[132  83 128 121 156 138 186] = <126>
[132  83 128 141 156 138 186] = <66>
[129 139 182 131 144 108  65] = <106>
[132  95 129 142 178 131 169] = <145>
[177  89 129 129 177 131 177] = <76>
step -1: [129] | [128]
all <76>: [177] | 1 5 7
step +1: [129 129] | [130 130]
start: [178 131 169] | <145>, 5
start: [129 142 178 131] | <145>, 3
step +1: [156 138] | [157 139]
step +1: [95] | [96]

[ 90 133 158 164 143 115] -> <93>
[139 125  89  93 102 135] -> <104>
[146 106 148 131 138 138] -> <55>
[146 105 149  93 102 126] -> <95>
[147 102 131 148 166 125] -> <111>
[146 105  89  93 113 120] -> <44>
[146 105  89  93 102 126] -> <16>
[133 134 157 141 118 128] -> <64>
start: [131 148] | <111>, 3
asked: [146 105  89  93 102 126] | <16>

[179 179 179 178]  <19>
[152 124 104 117]  <13>
[118 104 104 118]  <83>
all <19>: [178] | 4
start: [118 104] | <83>, 1
step -1: [104] | [103]
start: [152 124] | <13>, 1
all <19>: [179] | 1 2 3
all <83>: [118] | 1 4

[129 120 127 124 132 123 121 143 121 105 133 133 129 128 126 131 131  86
 123 152 130 100 127 123 126 131 141 113 115 126 124 112 131 114 104 124
 156 122 128 129 136 130 119 129 125 146 121 120] : <179>
[154 138 134 128 123 116 133 119 141 139 131 121 132 123 133 128 136 109
 131 161 123 154 130 111 145 130 134 130 181 116 127 155 110 120 124 126
 139 132 125 115 156 132 133 136 123 115 142 121] : <89>
[123 135 127 127 142 100 121 133 134 104 119 128 129 128 129 123 110 119
 129 139 116 132 129 121 138 121 125 146 117 109 127 141 149 131 151 138
 134 129 123 139 135 132 124 126 144 137 129 129] : <59>
[111 123 120 128 132 129 130 122 116 129 140 129 121 133 128 122 130 136
 126  92 117  96 124 119 140 129 133 100 133 125 127 115 107 171  93 128
 141 120 127 140 106 127 143 122 119 130 122 126] : <129>
[145 130 129 129 124 136 123 133 103 144 128 107 121 120 130 123 122 115
 125 132 120 118 139 120 136 120 139 136 164 131 123  84  91 124 153 115
 104 120 124 140 144 127 120 131 142 142 136 134] : <103>
[123 135 127 127 142 100 121 133 134 104 119 128 129 128 129 123 110 119
 129 139 116 132 129 121 138 121 125 146 117 109 127 141 149 131 151 138
 134 129 123 139 145 125 117 129 113 110 135 131] : <21>
[107 126 150 129 135 132 119 123 145 135 139 120 135 125 122 121 131  83
 127 141 118 155 129 118 125 121 125 154 129 132 125 142 119 131 141 132
 134 136 127 124 132 129 123 127 124 132 123 121] : <164>
[107 126 150 129 135 132 119 123 145 135 139 120 135 125 122 121 130  83
 127 141 118 155 129 118 125 121 125 154 129 132 125 142 119 131 141 132
 134 136 127 124 132 129 123 127 124 132 123 121] : <165>
asked: [123 135 127 127 142 100 121 133 134 104 119 128 129 128 129 123 110 119
 129 139 116 132 129 121 138 121 125 146 117 109 127 141 149 131 151 138
 134 129 123 139 145 125 117 129 113 110 135 131] | <21>
asked: [107 126 150 129 135 132 119 123 145 135 139 120 135 125 122 121 130  83
 127 141 118 155 129 118 125 121 125 154 129 132 125 142 119 131 141 132
 134 136 127 124 132 129 123 127 124 132 123 121] | <165>
step -1: [123 139 145] | [122 138 144]

[116 120 127 156 130 126  95 134 118 134 145 151 134 130 118 110 127 133
  80 142] = <116>
[103 156 115 117 118  95 125 117 127 107 152 113 119 114 119 136 122 131
 150 126] = <15>
[ 77 174 113 105 115  67 110 101 123  88 168 108 122 101 119 144 111 131
 147 124] = <17>
[ 77 174 113 105 115  67 110 101 123 134 145 108 122 101 119 144 111 131
 132 128] = <73>
[124 121 132 140 130 129 112 127 125 130 129 143 134 129 129 122 128 126
 100 137] = <143>
[ 77 174 113 105 115  67 110 101 123  88 168 108 122 101 119 144 111 131
 149 125] = <137>
step -1: [168 108 122 101] | [167 107 121 100]
step -1: [110 101 123] | [109 100 122]
asked: [116 120 127 156 130 126  95 134 118 134 145 151 134 130 118 110 127 133
  80 142] | <116>
start: [123  88 168 108 122 101 119 144 111 131 147 124] | <17>, 9

[100 193 153  74 171 151] -> <61>
[100 193 153 136 109 146] -> <63>
[112 101 192 172 114 142] -> <91>
[146  95 124 111 126 142] -> <117>
start: [124 111 126 142] | <117>, 3
step -1: [193 153 136] | [192 152 135]

[120 148 132 137 130 171 145 126 142 154 156 145 149 147 119 123 136] : <139>
[116 166 143 132 122 157 117 115 137 140 148 162 137 161 130 138 127] : <144>
[140 129 161 127 143 131 108 122 122 127 125 117 123 112 129 140 103] : <130>
[164 159 143 154 134 177 177 146 164 166 166 148 154 165 164 138 166] : <28>
[162  92 127 137 140 133 164 168 126 130 122  95 133  99 141  95 145] : <115>
[109 125 105 129 102 117 131 117 132 115 114 119 120 140 122 128 144] : <68>
[165 162 166 111 135 127 113 132 124 134 138 160 129 164 148 136 131] : <2>
[144  99 100 105 112  96 108 126 101 106 108 141 116 125 120 109 141] : <166>
all <28>: [164] | 1 9 15
start: [105 112  96 108] | <166>, 4
start: [157 117 115 137 140 148 162 137 161 130] | <144>, 6
all <115>: [126] | 9
start: [122 127 125 117 123 112 129 140] | <130>, 9
step -1: [177 146 164 166] | [176 145 163 165]
start: [164 166 166 148 154] | <28>, 9

[161  95  85 122]  <109>
[108 134 114 132]  <80>
[174 100 100 100]  <132>
[156 161  92  85]  <52>
[142 164  90 111]  <56>
[167 154 132 100]  <147>
[102 130 135 102]  <107>
[157 133 127  87]  <163>
[ 99 140 116  86]  <92>
all <132>: [100] | 2 3 4
start: [161  92  85] | <52>, 2
start: [92 85] | <52>, 3

[ 77 127 121 127 102] : <46>
[ 77 124  77 127 125] : <71>
[164 118 133 123 129] : <120>
step +1: [ 77 127 121] | [ 78 128 122]
step -1: [77] | [76]
step -1: [164 118 133 123] | [163 117 132 122]
step +1: [77] | [78]
all <71>: [125] | 5

[143 143 162 107 148  69 161  96  85]  <18>
[ 93 143 162 107 148  69 155 142  88]  <112>
[119 132 170 179 153 167 105  97 166]  <38>
step +1: [143 162 107] | [144 163 108]
start: [155 142] | <112>, 7
step +1: [143 162] | [144 163]
all <18>: [162] | 3

[103 115 123 103 106]  <6>
[183 184 112 184 184]  <78>
[115 103  86 108 100]  <65>
[ 69 116 115 108 100]  <26>
[124 159 159  70  91]  <128>
start: [103 115] | <6>, 1
start: [115 123] | <6>, 2
all <128>: [70] | 4
all <78>: [184] | 2 4 5
start: [184 184] | <78>, 4
all <6>: [115] | 2

[123 105 147  99 168  87 130 117 110 103 153 116  94 158 128 159 115 147
 120 155 131 136 123 127 157 153 111 130 121 135  90 149 134 106 130 156
 119 145 164 142 136 108 108 111 136 101 144 158 147 112 104 100 155  77
 132 148 123 127 119] -> <29>
[155 136 153 126 128 111 123  82 144 126 130 104 152 116 113 165 113 118
 117 114 121 123 111 112 125 136 151 133 120 106 144 127 151 146 104 152
 108 148 114 137 140 132 134 114 128 106 111 126 125 121 119 116 128  96
 136 140 105 133 129] -> <3>
[145 118 148 131 130 105 122  98 138 134 129 111 147 138 114 125 128 137
 119 119 131 123 117 114 129 132 143 135 117 108 141 123 150 134 121 134
 117 144 121 139 127 134 127 118 125 106 116 136 131 123 118 127 134 102
 136 137 115 133 134] -> <58>
all <58>: [117] | 23 29 37
start: [118 127 134 102] | <58>, 51
step +1: [153] | [154]

[ 92 121 160 146 127 181 136 113 130  97] -> <40>
[115 124 141 161 131 146  91 142 141 104] -> <94>
[135 103 119 121 132 113 132 126 113 136] -> <24>
[ 95 132 160 145 120 181 131 121 114  83] -> <101>
[101 125 140 117 126 139 150 107 118 140] -> <188>
[138 118 130 125 110 149 137 148 103 113] -> <186>
[141 139 115 145 149 100  94 128 170 137] -> <87>
[138 118 130 121 110 149 137 148 103 138] -> <84>
[130 140 113 128 125  87  99 138 131 152] -> <14>
step -1: [132 160 145] | [131 159 144]
all <188>: [101] | 1
step -1: [113 128] | [112 127]
all <84>: [138] | 1 10
start: [103 119 121 132] | <24>, 2

[167  89  74 106  97 153  89 121 132  79 183 133  98 105  73 111  94 131
  79 145  81 152 125  96 177 104  76 100 100 138 174 157 109 140 152  83
 158 138 130 157  97  87 173 104  79 130 102 162 174 126 151 179 155 183
 174 172 179 168 130 110 104  75] -> <140>
[167  89  90 106  97 153  89 121 132  79 183 133  98 105  73 111  94 131
  79 145  81 152 142  96 177 104  76 100 100 138 174 157 109 140 152  83
 158 138 130 157  97 125 173 104  79 130 107 162 174 126 151 179 155 183
 174 172 179  85 130 110 104  75] -> <119>
[126 108 113 183 165 144 121 108 113 170 121 131 130 140 164 106 109 103
 139 112  74 167 106 102 128 148  99 176 162  93  98 173 114 170 160 147
 110  97  79 112  85 170  73 142  85 171  89 118  70 102 163 148  95 141
  86 143 118  99  95 149 138 185] -> <178>
[118 172  93 100 171 145  76 155  73 172  90  74 120 115 140  74 112  75
 107 116 101 156 162  80  81 110  95  78 113 177 151 136 146  79  81 115
  74 178  89 124  88 167 105 142 170  76 153 158  95 172 176 107  76 133
 109 143 173 164  89 159 114 131] -> <113>
[116 134  73 142 169 133 186 152  76  81  97 102 143 100 133  76  86  98
  94 129 171 114  73 150 109 120 128 118 145 137 147 161 102 175 161 151
  74 177 142 100 144  78 138 139  77 179 142 168 163 120 138 185 147 147
 167 176  94 164  84 185 124  83] -> <85>
[124 159 175 179  86  80 125 178  98 145  78  94 186 163  82 163  85 151
 139 127  70  85  95 164 132 163  77 114  73 101 107 127  75 155  94 166
 150  94 153 109  72 133 159 159 138 185 108  86 150  74 184 115 152 102
 105  97 128 155 165  79  88 163] -> <175>
[167 170 183 116 180 184 149 141 138 150  96 157 144  78 114 185 112 120
  99 148 143 166 150 108 140 117  75 152 132 185 101 145 152 171  86 136
  96  97  83 128 118 138 123  84 120 158 149 119 159 166 127 129 147  86
 129 144 107 103  78 134 148 147] -> <5>
[ 97 130 179 119 167 122  99  81 132 102 167 133 174 140 103 106 134  80
 177  97 139 145 178  94 135  82 130 154 117 105 167 153 101  91  95  99
 164 184 169 151 169 153 185  75 154 163  89 183 162 105 143 182  96 105
 182 182 161  84  95  77 177 167] -> <54>
[128 150  72  89  87 117 119 122  76  71  86 122 163 128 115 148 176 133
 151 123 123 153 137 166 122  83  74 121  99 110 157 119 175 107 101 105
  89 111 138 180 174 176 158  99 135 181 154 120 124  79 133  95  86 152
 136 164 136 103  93 155 101 129] -> <4>
[128 139  82 130 153 104 166 177 156 149 131 101  97 113 182 133  79 111
 152 137  72 143 107 149 116 102 116 160 162  97 139 136  91 101 109 182
  92 151 140  79 141 181 122 166 163 179 171 121 120 123 103 126  85 117
 102 127 116 181 113 128 130 175] -> <199>
[143  73  90  89 110 146  85 114 166  88 151 142 143  88 115  73  73 176
 135 106 124  70 142 105 132 185  85 151 126 161 143 163 182  94  75 137
 172  97 142 183 116 125  79 166 168 127  84 104 145 145  76  72 136 117
 142 155 124 136 136 181 165 140] -> <12>
[128 139  82 130 153 104 166 177 156 149 131 101  97 113 182 133  79 111
 152 137  72 143 107 149 116 102 116 160 162  97 139 136  91 101 109 182
  92 151 140  79 141 181 122 166 163 179 171 121 120 123 103 126  85 117
 102 127 107 181 113 128 130 175] -> <25>
step +1: [79] | [80]
all <54>: [167] | 5 11 31 62
start: [161 143 163 182  94] | <12>, 30
all <4>: [128] | 1 14
step -1: [105 142 170  76] | [104 141 169  75]
start: [126  85 117 102 127 107 181] | <25>, 52

